Here is a tiny trained network, its code and every weight. The questions are about switching its units off for an input and a class, where a switched-off unit gives its printed mean instead of its output.

import numpy as np


def w(rows, s, z=0):
    codes = np.array(rows[::2]) - 128.0
    scale = np.full(codes.shape[1], s)
    scale[-1] = z or s
    return codes * scale


def f(y):
    return np.maximum(y, 0)


def log_softmax(a):
    a = a - a.max(-1, keepdims=True)
    return a - np.log(np.exp(a).sum(-1, keepdims=True))


def net(x, mask):
    res = np.array(x, float).reshape(1, 6) / 4 @ E
    y = f(res @ A[0][:, :-1].T + A[0][:, -1])
    res = res + np.where(mask, y, B[0][:, -1]) @ B[0][:, :-1]
    return log_softmax(res[-1] @ U[:, :-1].T + U[:, -1])


A, B = {}, {}
E = w([
[156,145,130,56,202,45,27,116,159,111,74,192],'x0',
[200,196,217,103,106,135,212,91,171,102,76,119],'x1',
[128,197,125,23,49,78,115,132,89,182,192,122],'x2',
[39,51,175,52,109,80,160,176,170,50,127,80],'x3',
[51,156,189,109,102,216,98,163,33,97,74,205],'x4',
[187,64,175,117,120,156,145,254,168,219,141,194],'x5',
],0.0064)
A[0] = w([
[148,136,131,77,188,60,42,133,153,107,79,187,98],'n0',
[115,122,122,177,84,172,185,140,106,149,179,96,58],'n1',
[133,181,107,54,51,107,117,126,78,188,195,125,108],'n2',
[134,62,117,225,213,181,144,125,151,98,71,145,132],'n3',
[175,96,160,92,152,112,104,203,174,173,111,192,49],'n4',
[190,105,87,149,153,58,160,95,205,158,177,67,32],'n5',
[174,83,170,123,111,163,154,231,147,217,132,187,61],'n6',
[212,203,79,179,150,169,97,82,92,212,129,175,91],'n7',
[69,222,71,130,148,105,109,2,74,25,96,67,130],'n8',
[182,174,94,196,166,171,120,90,101,177,115,161,125],'n9',
[96,153,181,110,99,172,126,133,84,106,71,175,23],'n10',
[152,127,122,75,196,62,50,131,162,120,91,189,92],'n11',
[93,155,173,114,119,178,117,148,73,103,78,175,9],'n12',
[119,105,118,169,82,173,184,137,117,149,181,95,38],'n13',
[100,107,129,171,77,168,187,144,107,140,167,89,64],'n14',
[195,198,84,179,141,158,103,96,88,193,134,170,92],'n15',
[197,111,92,146,156,63,153,94,208,148,172,68,53],'n16',
[129,67,122,215,201,180,135,123,152,75,69,130,158],'n17',
[191,102,96,123,150,69,160,104,217,132,177,45,70],'n18',
[115,110,128,176,77,180,182,133,110,147,185,83,36],'n19',
[47,68,43,139,151,116,55,144,72,144,183,140,146],'n20',
[122,192,114,53,52,93,118,139,80,191,204,124,121],'n21',
[62,61,173,72,113,79,140,169,175,57,114,90,147],'n22',
[184,196,216,92,98,138,193,102,166,105,76,123,137],'n23',
[79,145,175,119,121,183,120,153,60,101,87,171,20],'n24',
[111,104,126,161,73,180,175,145,113,133,162,76,42],'n25',
[66,58,46,139,144,125,54,171,90,164,185,147,176],'n26',
[179,206,214,92,112,132,184,98,163,100,63,125,77],'n27',
],0.0059,0.0012)
B[0] = w([
[106,199,128,137,182,127,134,64,86,185,54,105,203],'n0',
[105,182,135,112,167,107,113,84,103,174,58,109,183],'n1',
[170,170,172,108,60,102,60,170,213,61,99,102,203],'n2',
[172,181,174,96,55,91,48,175,218,70,96,100,202],'n3',
[129,86,163,195,109,66,124,68,99,201,121,94,195],'n4',
[92,120,38,147,82,212,45,166,56,129,129,223,216],'n5',
[137,43,206,217,77,49,124,57,122,199,163,90,216],'n6',
[51,71,117,47,154,80,222,193,133,97,149,121,216],'n7',
[132,1,210,222,49,22,126,67,122,224,175,91,254],'n8',
[54,85,136,49,122,72,187,201,153,89,133,116,195],'n9',
[104,106,57,146,98,193,76,151,64,122,157,208,179],'n10',
[104,223,116,129,187,121,140,69,71,194,36,92,202],'n11',
[106,108,59,158,87,190,64,146,77,137,152,197,180],'n12',
[117,199,126,127,169,118,118,62,99,175,49,98,182],'n13',
[107,186,119,104,168,118,132,95,106,165,62,107,185],'n14',
[37,64,127,28,150,79,219,201,139,91,144,110,202],'n15',
[97,123,59,134,83,190,51,156,72,131,134,196,215],'n16',
[166,178,165,92,50,90,59,177,214,73,100,102,199],'n17',
[86,110,59,130,96,196,72,169,66,133,144,208,219],'n18',
[112,186,127,120,162,119,116,88,93,162,56,103,187],'n19',
[219,145,159,176,198,184,180,108,150,87,207,116,218],'n20',
[184,176,167,109,66,105,69,165,213,70,99,106,209],'n21',
[38,92,117,41,182,94,234,191,113,96,127,116,210],'n22',
[196,137,120,170,194,204,177,104,119,85,217,141,204],'n23',
[108,106,65,144,73,187,67,160,83,131,157,202,186],'n24',
[103,193,117,106,176,114,129,90,90,163,53,106,181],'n25',
[231,174,146,170,210,210,184,92,153,72,214,105,220],'n26',
[191,135,128,171,181,196,169,97,120,107,196,130,201],'n27',
],0.0054,0.0077)
U = w([
[96,108,32,150,76,189,54,155,63,136,144,224,1],'0',
[107,218,125,122,206,117,132,63,91,199,1,93,89],'1',
[133,2,200,213,65,66,129,72,126,204,166,91,129],'2',
[45,63,119,33,162,101,226,201,143,76,143,115,246],'3',
[185,193,166,112,54,115,53,169,247,53,91,101,127],'4',
[224,155,134,177,225,201,177,97,135,76,232,127,179],'5',
],0.0091,0.00088)

Each question gives the input, the list of numbers given to net, and the class t.
The units are the neurons (one row each of A and B). Each row of codes is followed by its name. A weight is (code - 128) times the scale printed after its matrix; where a second scale follows, it is the last column's (A, B and U).
mask holds one flag per neuron, in row order. A switched-off neuron (its flag False) gives its mean, the last column of its row in B, instead of its output. The means were averaged over made-up inputs and are rounded, as every weight is.
A unit's drop is (log p(t) with every unit on - log p(t) with that unit switched off) / (log p(t) with every unit on - log p(t) with every unit switched off).
The circuit of an input: a set's keep is (log p(t) with only the set's units on - log p(t) with every unit switched off) / (log p(t) with every unit on - log p(t) with every unit switched off). Starting from the 12 units with the biggest drops (on a tie, the unit counted first), units are removed one at a time, each time the one whose removal leaves the highest keep (on an exact tie, the one counted first), for as long as the keep stays at least 0.8.
units of the circuit, in order: the units of the circuit, biggest drop first
most important unit: the unit with the biggest drop
top k neurons: the k neurons with the biggest drops, biggest first
drop when u is switched off: that unit's drop, to one decimal
input [-5,3,-1,0,-6,3], class 0: units of the circuit, in order	n5, n18
input [5,-6,3,-3,3,5], class 5: most important unit	n26
input [3,-4,8,7,-6,-2], class 4: top 2 neurons	n21, n2
input [2,-4,-6,-5,-1,1], class 4: top 3 neurons	n3, n17, n22
input [5,3,6,-2,7,-6], class 0: top 3 neurons	n10, n12, n24
input [2,8,3,-2,-4,6], class 5: top 2 neurons	n23, n8
input [3,-5,4,2,7,8], class 2: top 2 neurons	n6, n4
input [8,8,4,-2,-7,8], class 1: top 4 neurons	n11, n0, n8, n4
input [8,8,8,5,0,6], class 1: top 2 neurons	n11, n0
input [5,-4,8,3,-6,-5], class 4: top 2 neurons	n21, n2
input [-8,0,0,6,-8,-5], class 0: units of the circuit, in order	n18, n5
input [-1,-7,-6,-7,-7,-6], class 0: top 3 neurons	n5, n16, n18
input [4,7,-3,0,5,8], class 2: top 4 neurons	n6, n4, n26, n20
input [2,3,-8,-5,-3,0], class 4: most important unit	n3
input [2,-2,5,4,2,0], class 4: units of the circuit, in order	n21, n2
input [6,7,0,1,5,4], class 5: top 2 neurons	n23, n27
input [-4,-2,1,-5,-6,0], class 0: top 2 neurons	n5, n16
input [5,8,-3,5,-1,-1], class 5: top 2 neurons	n23, n27
input [0,2,6,-2,1,5], class 4: top 2 neurons	n8, n21
input [0,4,-5,-3,4,4], class 4: units of the circuit, in order	n3
input [4,6,-1,-2,0,5], class 5: top 2 neurons	n8, n23
input [5,-4,-1,-6,3,1], class 3: drop when n15 is switched off	0.3
input [-6,6,6,3,0,-3], class 1: drop when n13 is switched off	0.3
input [-1,-6,0,3,5,6], class 2: drop when n5 is switched off	0.2
input [2,4,1,6,-3,-8], class 2: drop when n8 is switched off	1.6
